Here is a tiny trained network, its code and every weight. The questions are about switching its units off for an input and a target symbol, where a switched-off unit gives its printed mean instead of its output.

import numpy as np


def w(rows, s, z=0):
    codes = np.array(rows[::2]) - 128.0
    scale = np.full(codes.shape[1], s)
    scale[-1] = z or s
    return codes * scale


def f(y):
    return y / 2 * (1 + np.tanh(0.7978845608 * (y + 0.044715 * y**3)))


def softmax(a):
    e = np.exp(a - a.max(-1, keepdims=True))
    return e / e.sum(-1, keepdims=True)


def log_softmax(a):
    a = a - a.max(-1, keepdims=True)
    return a - np.log(np.exp(a).sum(-1, keepdims=True))


def net(x, mask):
    ids = ['βγεζηθλμξπστφψω'.index(c) for c in x.split()]
    T = len(ids)
    res = E[ids] + P[:T]
    u = 0
    for l in range(2):
        r = res
        for j in range(2):
            rows = slice(2 * j, 2 * j + 2)
            q, k, v = (r @ M[l][rows].T for M in (Q, K, V))
            z = softmax(np.where(np.tri(T) > 0, q @ k.T / 2**0.5, -1e9)) @ v
            o = O[l][rows]
            res = res + np.where(mask[u + j], z, o[:, -1]) @ o[:, :-1]
        u += 2
        y = f(res @ A[l][:, :-1].T + A[l][:, -1])
        res = res + np.where(mask[u : u + 4], y, B[l][:, -1]) @ B[l][:, :-1]
        u += 4
    return log_softmax(res[-1] @ U[:, :-1].T + U[:, -1])


Q, K, V, O, A, B = {}, {}, {}, {}, {}, {}
E = w([
[155,122,177],'β',
[67,170,130],'γ',
[30,105,51],'ε',
[87,92,108],'ζ',
[110,78,128],'η',
[76,165,100],'θ',
[74,48,82],'λ',
[106,204,156],'μ',
[147,193,164],'ξ',
[232,116,251],'π',
[53,168,105],'σ',
[113,194,129],'τ',
[106,132,139],'φ',
[124,113,151],'ψ',
[120,26,120],'ω',
],0.014)
P = w([
[28,71,96],'0',
[182,148,225],'1',
[162,135,198],'2',
[173,138,205],'3',
[159,125,185],'4',
[250,162,53],'5',
[119,131,192],'6',
[254,153,69],'7',
[134,123,220],'8',
[232,152,47],'9',
[93,160,204],'10',
[203,152,20],'11',
[96,153,209],'12',
[228,135,46],'13',
],0.01)
Q[0] = w([
[78,2,115],'L0H0',
[161,135,36],'L0H0',
[242,245,92],'L0H1',
[187,192,53],'L0H1',
],0.0055)
K[0] = w([
[195,1,140],'L0H0',
[138,213,186],'L0H0',
[201,36,140],'L0H1',
[173,86,173],'L0H1',
],0.0082)
V[0] = w([
[165,157,24],'L0H0',
[63,211,32],'L0H0',
[25,250,99],'L0H1',
[91,99,203],'L0H1',
],0.013)
O[0] = w([
[186,113,111,22],'L0H0',
[192,6,155,3],'L0H0',
[222,109,219,26],'L0H1',
[47,183,146,217],'L0H1',
],0.011,0.0055)
A[0] = w([
[41,151,169,253],'L0N0',
[83,23,56,82],'L0N1',
[38,59,124,100],'L0N2',
[3,3,166,155],'L0N3',
],0.0075,0.005)
B[0] = w([
[252,70,188,247],'L0N0',
[115,190,133,137],'L0N1',
[134,160,139,154],'L0N2',
[137,152,185,164],'L0N3',
],0.014,0.015)
Q[1] = w([
[44,218,126],'L1H0',
[149,65,210],'L1H0',
[69,151,1],'L1H1',
[160,180,148],'L1H1',
],0.011)
K[1] = w([
[78,159,57],'L1H0',
[13,151,185],'L1H0',
[108,255,49],'L1H1',
[168,66,72],'L1H1',
],0.0099)
V[1] = w([
[164,65,89],'L1H0',
[252,211,71],'L1H0',
[156,158,96],'L1H1',
[102,185,129],'L1H1',
],0.02)
O[1] = w([
[91,150,208,2],'L1H0',
[103,7,153,198],'L1H0',
[123,91,123,84],'L1H1',
[177,109,100,66],'L1H1',
],0.017,0.012)
A[1] = w([
[170,169,197,254],'L1N0',
[8,162,167,118],'L1N1',
[98,156,191,114],'L1N2',
[61,37,73,131],'L1N3',
],0.011,0.0056)
B[1] = w([
[62,111,183,210],'L1N0',
[254,89,89,149],'L1N1',
[105,125,19,164],'L1N2',
[136,170,128,252],'L1N3',
],0.022,0.026)
U = w([
[143,51,200,175],'β',
[120,214,77,3],'γ',
[100,149,82,105],'ε',
[197,212,209,124],'ζ',
[204,154,211,96],'η',
[93,59,44,66],'θ',
[217,255,142,154],'λ',
[74,91,71,197],'μ',
[80,19,117,179],'ξ',
[219,60,214,97],'π',
[109,150,34,11],'σ',
[97,17,79,79],'τ',
[100,155,137,221],'φ',
[146,119,201,131],'ψ',
[222,135,113,191],'ω',
],0.0088,0.0046)

Each question gives the input, a string of symbols that net reads in full, and the target symbol t.
The units are the heads (2 rows each of Q, K, V and O) and the neurons (one row each of A and B). Each row of codes is followed by its name. A weight is (code - 128) times the scale printed after its matrix; where a second scale follows, it is the last column's (O, A, B and U).
mask holds one flag per unit, layer by layer, with each layer's heads first. A switched-off unit (its flag False) gives its mean, the last column of its rows in O or B, instead of its output. The means were averaged over made-up inputs and are rounded, as every weight is.
A unit's drop is (log p(t) with every unit on - log p(t) with that unit switched off) / (log p(t) with every unit on - log p(t) with every unit switched off).
The circuit of an input: a set's keep is (log p(t) with only the set's units on - log p(t) with every unit switched off) / (log p(t) with every unit on - log p(t) with every unit switched off). Starting from all 12 units, units are removed one at a time, each time the one whose removal leaves the highest keep (on an exact tie, the one counted first), for as long as the keep stays at least 0.8.
units of the circuit, in order: the units of the circuit, biggest drop first
unit that matters most: the unit with the biggest drop
k most important neurons: the k neurons with the biggest drops, biggest first
top k neurons in layer l: the k neurons of layer l with the biggest drops, biggest first
heads that matter: for each layer, one digit per head in row order, 1 if its drop is at least 0.15 and else 0, layers parted by /
input θ φ λ β λ η λ, target θ: unit that matters most => L1N2
input ω ζ ω ω γ φ τ, target ω: top 2 neurons in layer 1 => L1N0, L1N2
input β μ ω ω, target β: heads that matter => 10 / 00
input π ω ω, target π: heads that matter => 10 / 10
input φ η ξ ω τ ω ζ, target φ: 3 most important neurons => L0N0, L0N3, L1N0
input β ζ λ φ μ λ θ, target β: heads that matter => 00 / 00
input π η η, target π: 3 most important neurons => L0N0, L1N2, L1N0
input λ λ ψ η λ γ β ω ζ, target λ: 3 most important neurons => L0N3, L0N1, L0N0
input λ μ ε, target λ: units of the circuit, in order => L1H0, L0N3
input λ λ ω π φ ξ μ ξ μ λ λ ψ π, target λ: heads that matter => 11 / 10
input ω ζ γ σ λ ψ ω ω λ π θ φ η, target ω: 4 most important neurons => L0N3, L0N1, L0N2, L1N0
input λ μ ω, target λ: units of the circuit, in order => L0N3, L1H0
input ξ ω λ η β π λ θ ω ω π ω φ, target ξ: heads that matter => 11 / 11
input φ ψ ω γ, target φ: most important neuron => L0N3
input π ω ω ω β φ τ, target π: units of the circuit, in order => L0N0, L1N2, L0H0, L1H0
input λ ζ γ μ ε η λ θ ζ ζ τ, target λ: units of the circuit, in order => L0N3, L1H0, L0H0
input π β ψ λ π λ λ β ω, target π: 3 most important neurons => L0N0, L1N2, L1N0
input τ σ ω ξ λ φ π ε ψ ε ω, target τ: heads that matter => 11 / 11
input ξ ξ ω θ ω ψ φ ω θ γ τ ω ω, target ξ: 4 most important neurons => L1N2, L1N3, L0N0, L1N0
input ζ ω μ θ, target ζ: units of the circuit, in order => L0N3, L1H0, L0H0, L1N0
input ω ω μ, target ω: heads that matter => 01 / 10
input φ ω γ π ω σ ψ ω τ λ θ ω λ, target φ: unit that matters most => L0N3
input π ζ ω μ τ ω ω ε μ λ π, target π: 4 most important neurons => L0N0, L1N2, L1N0, L1N3
input ω π σ ζ β π ζ β β, target ω: 2 most important neurons => L0N3, L0N1
input β λ ζ λ λ ω φ φ ζ ω π γ λ, target β: 2 most important neurons => L0N0, L1N3
input ω ω π, target ω: 4 most important neurons => L0N3, L0N1, L0N2, L1N0
input π λ ω ω τ ξ λ, target π: most important neuron => L0N0
